Here is a tiny trained network, its code and every weight. The questions are about switching its units off for an input and a target symbol, where a switched-off unit gives its printed mean instead of its output.

import numpy as np


def w(rows, s, z=0):
    codes = np.array(rows[::2]) - 128.0
    scale = np.full(codes.shape[1], s)
    scale[-1] = z or s
    return codes * scale


def f(y):
    return np.maximum(y, 0)


def softmax(a):
    e = np.exp(a - a.max(-1, keepdims=True))
    return e / e.sum(-1, keepdims=True)


def log_softmax(a):
    a = a - a.max(-1, keepdims=True)
    return a - np.log(np.exp(a).sum(-1, keepdims=True))


def net(x, mask):
    ids = ['Παγδεηθσω'.index(c) for c in x.split()]
    T = len(ids)
    res = E[ids] + P[:T]
    u = 0
    for l in range(2):
        q, k, v = (res @ M[l].T for M in (Q, K, V))
        z = softmax(np.where(np.tri(T) > 0, q @ k.T / 4**0.5, -1e9)) @ v
        res = res + np.where(mask[u], z, O[l][:, -1]) @ O[l][:, :-1]
        u += 1
        y = f(res @ A[l][:, :-1].T + A[l][:, -1])
        res = res + np.where(mask[u : u + 12], y, B[l][:, -1]) @ B[l][:, :-1]
        u += 12
    return log_softmax(res[-1] @ U[:, :-1].T + U[:, -1])


Q, K, V, O, A, B = {}, {}, {}, {}, {}, {}
E = w([
[86,87,126,129,131,217,125,90,95],'Π',
[126,86,106,175,70,146,109,108,218],'α',
[38,207,100,177,153,120,113,129,67],'γ',
[127,114,165,72,187,177,219,160,59],'δ',
[55,5,108,151,176,130,125,116,136],'ε',
[146,98,48,102,134,92,57,210,132],'η',
[144,36,122,72,113,208,68,163,179],'θ',
[114,181,64,103,176,196,144,144,185],'σ',
[187,16,173,136,152,92,228,143,126],'ω',
],0.011)
P = w([
[139,49,24,255,174,208,160,209,123],'0',
[150,99,169,49,65,61,98,43,96],'1',
[145,142,131,86,97,55,82,53,81],'2',
[139,121,148,91,129,86,98,89,110],'3',
[134,128,132,111,146,103,77,87,109],'4',
[137,151,116,118,148,106,80,108,101],'5',
[145,129,136,126,165,115,94,129,121],'6',
[147,128,127,135,160,132,93,123,116],'7',
[159,132,105,135,172,145,112,141,121],'8',
[142,124,125,143,176,150,115,144,130],'9',
[128,120,123,151,170,152,67,131,146],'10',
[170,119,94,155,178,134,77,152,155],'11',
[147,139,102,165,181,175,105,171,112],'12',
],0.0044)
Q[0] = w([
[76,41,125,162,251,180,113,237,63],'0.h0',
[224,211,205,31,1,6,171,156,187],'0.h0',
[181,185,162,49,24,54,126,142,149],'0.h0',
[81,181,113,83,107,159,90,94,123],'0.h0',
],0.0054)
K[0] = w([
[132,118,64,245,126,196,186,181,176],'0.h0',
[69,126,186,62,120,108,45,2,61],'0.h0',
[62,129,193,88,106,103,99,32,103],'0.h0',
[197,107,173,104,149,24,166,103,146],'0.h0',
],0.0058)
V[0] = w([
[62,204,74,47,151,254,119,124,178],'0.h0',
[81,140,129,191,191,86,158,223,22],'0.h0',
[209,162,120,13,146,130,136,237,102],'0.h0',
[97,139,99,198,116,66,178,207,228],'0.h0',
],0.0043)
O[0] = w([
[105,134,68,3,138,182,152,83,238,246],'0.h0',
[63,146,106,143,210,117,178,175,77,171],'0.h0',
[211,172,138,39,217,102,66,196,94,47],'0.h0',
[131,134,108,229,191,79,132,156,197,122],'0.h0',
],0.0057,0.0011)
A[0] = w([
[129,159,56,212,52,179,113,84,167,253],'0.n0',
[80,156,111,157,125,70,161,84,21,193],'0.n1',
[2,245,106,141,104,53,147,82,69,223],'0.n2',
[220,96,81,121,69,125,135,121,252,200],'0.n3',
[224,88,69,88,110,101,64,247,146,163],'0.n4',
[112,148,25,166,101,56,111,159,132,209],'0.n5',
[128,171,82,208,109,179,92,116,185,236],'0.n6',
[175,103,217,114,153,149,229,146,34,216],'0.n7',
[88,183,98,109,252,236,212,182,142,204],'0.n8',
[117,69,200,151,106,187,138,77,39,171],'0.n9',
[91,7,144,138,116,188,114,121,142,204],'0.n10',
[127,63,201,173,158,90,230,204,54,232],'0.n11',
],0.0046,0.0023)
B[0] = w([
[113,106,154,117,146,225,121,197,226,221],'0.n0',
[27,127,130,156,131,176,124,137,66,179],'0.n1',
[60,104,131,87,191,239,108,98,170,186],'0.n2',
[152,120,223,151,174,158,104,165,218,206],'0.n3',
[121,124,118,151,120,166,2,219,90,189],'0.n4',
[59,156,172,163,161,137,105,209,132,183],'0.n5',
[172,149,187,178,179,187,157,215,232,215],'0.n6',
[233,232,88,94,185,205,147,178,37,194],'0.n7',
[139,154,75,62,187,134,166,220,154,252],'0.n8',
[181,154,35,147,48,151,186,116,65,195],'0.n9',
[161,85,31,202,96,238,118,145,148,246],'0.n10',
[166,161,118,166,181,154,164,142,20,205],'0.n11',
],0.004,0.0044)
Q[1] = w([
[43,194,177,134,40,57,101,33,166],'1.h0',
[205,57,152,128,58,88,121,102,179],'1.h0',
[140,117,72,203,224,249,99,240,208],'1.h0',
[132,94,95,254,218,172,160,240,145],'1.h0',
],0.0056)
K[1] = w([
[210,150,174,1,111,65,129,46,97],'1.h0',
[45,216,139,103,150,124,120,100,77],'1.h0',
[164,104,2,213,187,202,163,220,87],'1.h0',
[148,104,31,158,174,236,142,217,142],'1.h0',
],0.0055)
V[1] = w([
[95,108,188,175,189,107,32,164,212],'1.h0',
[80,220,155,121,247,74,195,150,82],'1.h0',
[250,190,142,35,162,138,30,177,99],'1.h0',
[158,38,87,217,117,74,59,143,3],'1.h0',
],0.0049)
O[1] = w([
[55,107,204,63,73,59,190,224,172,229],'1.h0',
[101,130,233,138,235,109,56,127,132,133],'1.h0',
[238,139,160,9,97,115,22,167,101,3],'1.h0',
[167,2,70,217,162,37,80,230,71,119],'1.h0',
],0.0056,0.003)
A[1] = w([
[110,88,62,214,130,91,163,182,125,127],'1.n0',
[131,145,139,136,118,186,180,54,137,96],'1.n1',
[137,156,139,124,125,185,202,16,156,168],'1.n2',
[75,126,126,128,72,125,185,126,156,87],'1.n3',
[167,216,192,2,88,162,118,96,176,208],'1.n4',
[137,120,230,131,148,81,152,182,143,246],'1.n5',
[214,77,143,89,89,126,164,138,75,255],'1.n6',
[151,114,172,187,201,148,29,109,127,24],'1.n7',
[116,113,82,136,140,162,140,73,138,190],'1.n8',
[170,149,177,139,91,128,185,137,155,214],'1.n9',
[203,141,181,192,179,142,33,98,132,205],'1.n10',
[108,91,175,169,135,124,80,142,194,142],'1.n11',
],0.0057,0.0015)
B[1] = w([
[172,107,102,132,151,58,170,142,155,255],'1.n0',
[122,215,121,204,177,111,30,202,140,206],'1.n1',
[202,231,123,254,192,92,68,133,206,231],'1.n2',
[150,186,141,153,104,122,210,177,164,197],'1.n3',
[202,15,92,83,154,59,155,81,191,215],'1.n4',
[80,142,210,132,147,94,25,191,94,189],'1.n5',
[139,65,78,160,112,163,59,124,102,191],'1.n6',
[189,128,184,99,112,144,220,66,53,213],'1.n7',
[30,148,51,106,214,164,47,120,190,207],'1.n8',
[214,155,203,225,119,163,52,117,71,174],'1.n9',
[197,186,195,129,63,171,252,145,103,205],'1.n10',
[97,110,183,60,55,149,174,114,127,216],'1.n11',
],0.0044,0.0053)
U = w([
[154,179,22,182,117,197,4,102,109,234],'Π',
[142,192,183,161,9,127,184,166,139,116],'α',
[9,149,234,123,176,159,96,131,84,216],'γ',
[166,183,160,56,133,195,163,118,35,59],'δ',
[85,7,93,122,186,64,172,81,140,110],'ε',
[105,124,143,98,106,60,6,221,93,178],'η',
[119,60,82,17,19,211,128,133,104,142],'θ',
[175,168,118,59,207,59,107,125,209,4],'σ',
[208,135,166,211,137,72,114,130,70,58],'ω',
],0.0036,0.0013)

Each question gives the input, a string of symbols that net reads in full, and the target symbol t.
The units are the heads (4 rows each of Q, K, V and O) and the neurons (one row each of A and B). Each row of codes is followed by its name. A weight is (code - 128) times the scale printed after its matrix; where a second scale follows, it is the last column's (O, A, B and U).
mask holds one flag per unit, layer by layer, with each layer's heads first. A switched-off unit (its flag False) gives its mean, the last column of its rows in O or B, instead of its output. The means were averaged over made-up inputs and are rounded, as every weight is.
A unit's drop is (log p(t) with every unit on - log p(t) with that unit switched off) / (log p(t) with every unit on - log p(t) with every unit switched off).
The circuit of an input: a set's keep is (log p(t) with only the set's units on - log p(t) with every unit switched off) / (log p(t) with every unit on - log p(t) with every unit switched off). Starting from the 12 units with the biggest drops (on a tie, the unit counted first), units are removed one at a time, each time the one whose removal leaves the highest keep (on an exact tie, the one counted first), for as long as the keep stays at least 0.8.
circuit, biggest first: the units of the circuit, biggest drop first
k most important neurons: the k neurons with the biggest drops, biggest first
k most important neurons of layer l: the k neurons of layer l with the biggest drops, biggest first
drop when u is switched off: that unit's drop, to one decimal
input σ δ α δ δ α θ α θ, target σ: circuit, biggest first : (1.h0 1.n4 0.h0 0.n8)
input η σ γ γ σ α, target η: circuit, biggest first : (1.h0 0.n4 0.h0 0.n5)
input θ δ η θ α σ Π Π Π γ ε, target θ: circuit, biggest first : (1.h0 0.h0 0.n10 1.n2)
input η γ Π Π α α δ σ σ γ ε, target η: circuit, biggest first : (1.h0 0.h0 0.n4)
input η ε γ σ Π γ σ η δ θ γ γ, target η: most important neuron of layer 0 : (0.n4)
input δ α η ε Π Π γ Π γ Π σ, target δ: 2 most important neurons of layer 1 : (1.n10 1.n7)
input Π η ω Π Π, target Π: 2 most important neurons of layer 0 : (0.n9 0.n10)
input θ ε γ Π θ σ Π, target θ: circuit, biggest first : (1.h0 0.n10 0.h0)
input δ Π γ σ σ θ η η α ε α γ η, target δ: 2 most important neurons : (1.n10 1.n7)
input σ η ε γ γ α η θ η γ θ γ, target σ: 3 most important neurons : (1.n4 0.n8 0.n6)
input δ δ α η γ δ α η ε η Π, target δ: 2 most important neurons of layer 1 : (1.n10 1.n7)
input σ Π σ Π, target σ: 3 most important neurons : (1.n4 1.n2 0.n8)
input ε ω θ δ Π α Π η Π α η γ Π, target ε: 2 most important neurons : (1.n0 0.n10)
input δ σ σ Π η σ α δ γ θ ω, target δ: most important neuron : (0.n7)
input α ω Π γ ε, target α: 3 most important neurons : (0.n0 1.n3 0.n6)
input α θ ω α, target α: 3 most important neurons of layer 0 : (0.n0 0.n6 0.n3)
input η ω θ θ η γ ω ε η Π ω ω, target η: 2 most important neurons : (0.n4 1.n5)
input Π Π Π ε Π Π ε, target Π: 2 most important neurons of layer 0 : (0.n10 0.n9)
input α α ε σ ω α θ α δ θ, target α: drop when 0.h0 is switched off : 0.7
input ω θ θ ε γ γ α γ δ η ε α, target ω: most important neuron of layer 0 : (0.n11)
input σ ω η α Π α Π σ γ σ γ, target σ: drop when 0.h0 is switched off : 0.6
input δ θ η Π δ δ θ σ η γ η, target δ: drop when 0.n7 is switched off : 0.2
input γ Π α, target γ: drop when 1.n1 is switched off : 0.0
input ω γ δ ω ω, target ω: 2 most important neurons of layer 0 : (0.n11 0.n7)
input θ η ω ω σ ε, target θ: 2 most important neurons of layer 1 : (1.n2 1.n1)
